Below are the code and all the weights of a small trained network. Each question names an input and a class and asks about switching units off, where a switched-off unit gives its printed mean instead of its output.

import numpy as np


def w(rows, s, z=0):
    codes = np.array(rows[::2]) - 128.0
    scale = np.full(codes.shape[1], s)
    scale[-1] = z or s
    return codes * scale


def f(y):
    return y / 2 * (1 + np.tanh(0.7978845608 * (y + 0.044715 * y**3)))


def log_softmax(a):
    a = a - a.max(-1, keepdims=True)
    return a - np.log(np.exp(a).sum(-1, keepdims=True))


def net(x, mask):
    res = np.array(x, float).reshape(1, 8) / 4 @ E
    y = f(res @ A[0][:, :-1].T + A[0][:, -1])
    res = res + np.where(mask, y, B[0][:, -1]) @ B[0][:, :-1]
    return log_softmax(res[-1] @ U[:, :-1].T + U[:, -1])


A, B = {}, {}
E = w([
[53,122,147,67,119],'x0',
[77,107,102,176,135],'x1',
[91,95,171,207,119],'x2',
[115,214,199,111,144],'x3',
[54,105,148,100,46],'x4',
[149,114,63,98,172],'x5',
[152,57,134,67,152],'x6',
[159,86,254,149,145],'x7',
],0.0077)
A[0] = w([
[129,114,42,111,113,177],'N0',
[83,159,156,160,147,113],'N1',
[89,159,82,78,77,142],'N2',
[136,122,192,43,126,184],'N3',
[131,193,178,103,185,162],'N4',
[131,140,90,202,115,144],'N5',
[79,149,207,117,145,133],'N6',
[168,159,97,9,68,190],'N7',
[153,85,209,125,186,253],'N8',
[131,136,151,69,115,58],'N9',
[152,123,68,205,201,191],'N10',
[48,35,171,154,76,248],'N11',
[72,194,104,98,62,182],'N12',
[186,235,108,122,57,195],'N13',
[78,107,106,183,102,189],'N14',
],0.011,0.0046)
B[0] = w([
[120,63,107,32,187,200],'N0',
[105,160,158,171,75,158],'N1',
[59,89,133,116,188,180],'N2',
[112,118,195,94,78,192],'N3',
[159,199,208,196,135,179],'N4',
[139,151,22,136,132,171],'N5',
[123,225,154,158,90,189],'N6',
[117,56,218,169,209,209],'N7',
[183,123,138,93,36,230],'N8',
[57,149,159,140,85,134],'N9',
[207,117,111,140,163,212],'N10',
[118,119,38,79,2,255],'N11',
[29,162,100,134,231,199],'N12',
[63,187,110,236,219,197],'N13',
[137,124,4,157,125,188],'N14',
],0.0076,0.0092)
U = w([
[224,64,105,72,166,142],'0',
[188,208,139,176,167,101],'1',
[102,129,92,125,95,132],'2',
[130,230,244,112,83,52],'3',
[56,144,163,97,200,3],'4',
[183,58,175,102,76,126],'5',
],0.011,0.0021)

Each question gives the input, the list of numbers given to net, and the class t.
The units are the neurons (one row each of A and B). Each row of codes is followed by its name. A weight is (code - 128) times the scale printed after its matrix; where a second scale follows, it is the last column's (A, B and U).
mask holds one flag per neuron, in row order. A switched-off neuron (its flag False) gives its mean, the last column of its row in B, instead of its output. The means were averaged over made-up inputs and are rounded, as every weight is.
A unit's drop is (log p(t) with every unit on - log p(t) with that unit switched off) / (log p(t) with every unit on - log p(t) with every unit switched off).
The circuit of an input: a set's keep is (log p(t) with only the set's units on - log p(t) with every unit switched off) / (log p(t) with every unit on - log p(t) with every unit switched off). Starting from the 12 units with the biggest drops (on a tie, the unit counted first), units are removed one at a time, each time the one whose removal leaves the highest keep (on an exact tie, the one counted first), for as long as the keep stays at least 0.8.
units of the circuit, in order: the units of the circuit, biggest drop first
unit that matters most: the unit with the biggest drop
k most important neurons: the k neurons with the biggest drops, biggest first
drop of u: that unit's drop, to one decimal
input [-6,-1,-5,-6,5,7,-7,-1], class 0: units of the circuit, in order => [N0]
input [8,6,1,-3,-2,0,8,-8], class 0: 2 most important neurons => [N0; N13]
input [1,4,-6,-2,-5,8,-7,-3], class 0: 2 most important neurons => [N0; N10]
input [0,1,2,-5,6,7,-6,-7], class 4: units of the circuit, in order => [N12; N2]
input [-2,2,-3,-2,8,-7,-8,6], class 2: 3 most important neurons => [N11; N14; N4]
input [6,-1,-7,8,-5,4,7,-2], class 3: 2 most important neurons => [N4; N3]
input [0,-7,8,6,2,0,1,-6], class 4: 2 most important neurons => [N12; N8]
input [1,-6,-7,7,5,-7,-6,-2], class 4: 2 most important neurons => [N12; N13]
input [0,3,3,8,2,-5,-8,-7], class 4: 2 most important neurons => [N12; N2]
input [1,1,-5,8,1,-6,-5,-3], class 4: 2 most important neurons => [N12; N13]
input [-4,-4,7,-7,-6,6,-6,8], class 0: drop of N4 => 0.1
input [1,7,-8,5,1,7,-2,6], class 3: drop of N2 => 0.0
input [6,5,7,0,-4,7,-4,-6], class 0: drop of N0 => 0.2
input [4,1,1,-2,7,0,-6,-8], class 4: 2 most important neurons => [N12; N2]
input [7,-6,-7,1,-1,8,0,3], class 4: unit that matters most => N7
